Below is a small trained network, with its code and all its weights. Each question gives an input and a class and asks what happens when units are switched off, that is, made to give their printed mean instead of their output.

import numpy as np


def w(rows, s, z=0):
    codes = np.array(rows[::2]) - 128.0
    scale = np.full(codes.shape[1], s)
    scale[-1] = z or s
    return codes * scale


def f(y):
    return y / 2 * (1 + np.tanh(0.7978845608 * (y + 0.044715 * y**3)))


def log_softmax(a):
    a = a - a.max(-1, keepdims=True)
    return a - np.log(np.exp(a).sum(-1, keepdims=True))


def net(x, mask):
    res = np.array(x, float).reshape(1, 7) / 4 @ E
    y = f(res @ A[0][:, :-1].T + A[0][:, -1])
    res = res + np.where(mask, y, B[0][:, -1]) @ B[0][:, :-1]
    return log_softmax(res[-1] @ U[:, :-1].T + U[:, -1])


A, B = {}, {}
E = w([
[98,159,147,203,129,147,130,85,222,95,22],'x0',
[133,125,255,53,109,178,141,154,176,107,97],'x1',
[233,113,113,112,130,29,63,166,167,19,178],'x2',
[113,66,123,121,28,139,172,25,177,114,140],'x3',
[138,66,176,76,197,127,150,58,122,94,120],'x4',
[163,118,157,60,116,94,191,191,123,127,100],'x5',
[108,185,185,174,150,177,49,109,126,91,160],'x6',
],0.0076)
A[0] = w([
[139,165,96,213,125,108,24,97,188,80,121,175],'n0',
[41,173,105,185,150,184,166,95,128,178,22,254],'n1',
[152,77,83,107,153,113,106,143,31,158,212,68],'n2',
[208,69,97,61,151,24,154,192,149,94,106,68],'n3',
[152,68,145,61,14,117,147,125,145,90,182,203],'n4',
[124,26,93,139,114,115,142,13,149,113,165,111],'n5',
[86,132,34,133,90,99,133,170,96,188,168,129],'n6',
[130,147,254,98,176,165,86,137,161,86,108,175],'n7',
],0.0078,0.0019)
B[0] = w([
[254,208,89,146,184,71,119,229,51,161,201,217],'n0',
[189,132,205,200,9,153,129,133,167,127,109,254],'n1',
[101,180,153,91,161,98,67,180,65,147,178,208],'n2',
[191,78,68,161,80,120,241,72,161,128,95,234],'n3',
[201,164,137,193,98,132,166,109,147,130,109,228],'n4',
[94,49,145,156,92,152,179,53,183,107,29,216],'n5',
[130,142,211,105,112,207,79,153,132,125,125,197],'n6',
[59,69,245,115,93,230,78,95,151,136,97,232],'n7',
],0.0085,0.0092)
U = w([
[1,46,134,67,237,165,58,86,101,107,102,19],'0',
[150,226,139,118,179,128,40,212,27,128,221,148],'1',
[127,82,154,141,66,186,145,93,217,122,49,253],'2',
[166,121,32,129,168,58,190,124,89,120,130,33],'3',
],0.0073,0.0028)

Each question gives the input, the list of numbers given to net, and the class t.
The units are the neurons (one row each of A and B). Each row of codes is followed by its name. A weight is (code - 128) times the scale printed after its matrix; where a second scale follows, it is the last column's (A, B and U).
mask holds one flag per neuron, in row order. A switched-off neuron (its flag False) gives its mean, the last column of its row in B, instead of its output. The means were averaged over made-up inputs and are rounded, as every weight is.
A unit's drop is (log p(t) with every unit on - log p(t) with that unit switched off) / (log p(t) with every unit on - log p(t) with every unit switched off).
The circuit of an input: a set's keep is (log p(t) with only the set's units on - log p(t) with every unit switched off) / (log p(t) with every unit on - log p(t) with every unit switched off). Starting from all 8 units, units are removed one at a time, each time the one whose removal leaves the highest keep (on an exact tie, the one counted first), for as long as the keep stays at least 0.8.
circuit, biggest first: the units of the circuit, biggest drop first
most important unit: the unit with the biggest drop
k most important neurons: the k neurons with the biggest drops, biggest first
drop of u: that unit's drop, to one decimal
input [-2,2,6,-7,-5,7,0], class 3: 2 most important neurons => [n3; n1]
input [-4,-1,-5,-1,5,-2,-5], class 0: most important unit => n0
input [1,5,-1,-1,-8,-8,-5], class 1: 4 most important neurons => [n5; n3; n7; n4]
input [-6,-2,-3,3,3,-2,3], class 0: circuit, biggest first => [n0; n1; n3]
input [-5,3,0,-5,7,-7,4], class 0: circuit, biggest first => [n7; n1]
input [2,2,2,-6,1,7,-6], class 3: 2 most important neurons => [n1; n5]
input [-8,3,-7,4,-6,5,0], class 1: circuit, biggest first => [n5; n3]
input [-6,-7,-7,2,-6,-7,-2], class 1: 3 most important neurons => [n2; n3; n7]
input [1,6,0,-2,2,5,7], class 0: 3 most important neurons => [n1; n3; n4]
input [-8,8,-2,-3,-2,-1,-4], class 1: 2 most important neurons => [n5; n2]
input [-3,0,5,-8,-6,5,-8], class 3: 2 most important neurons => [n3; n7]
input [-8,2,3,5,1,-7,4], class 1: 2 most important neurons => [n2; n3]
input [-7,2,-4,0,7,1,-4], class 3: 3 most important neurons => [n7; n1; n6]
input [-4,0,-7,-4,6,2,-8], class 3: circuit, biggest first => [n7]
input [0,-2,8,1,6,0,0], class 3: 4 most important neurons => [n1; n7; n0; n6]
input [-4,7,-4,-6,1,8,7], class 0: drop of n1 => 0.2
input [-2,-8,2,3,-3,1,7], class 1: drop of n1 => 0.0
input [3,-8,-4,4,-7,-6,8], class 1: drop of n0 => 1.6
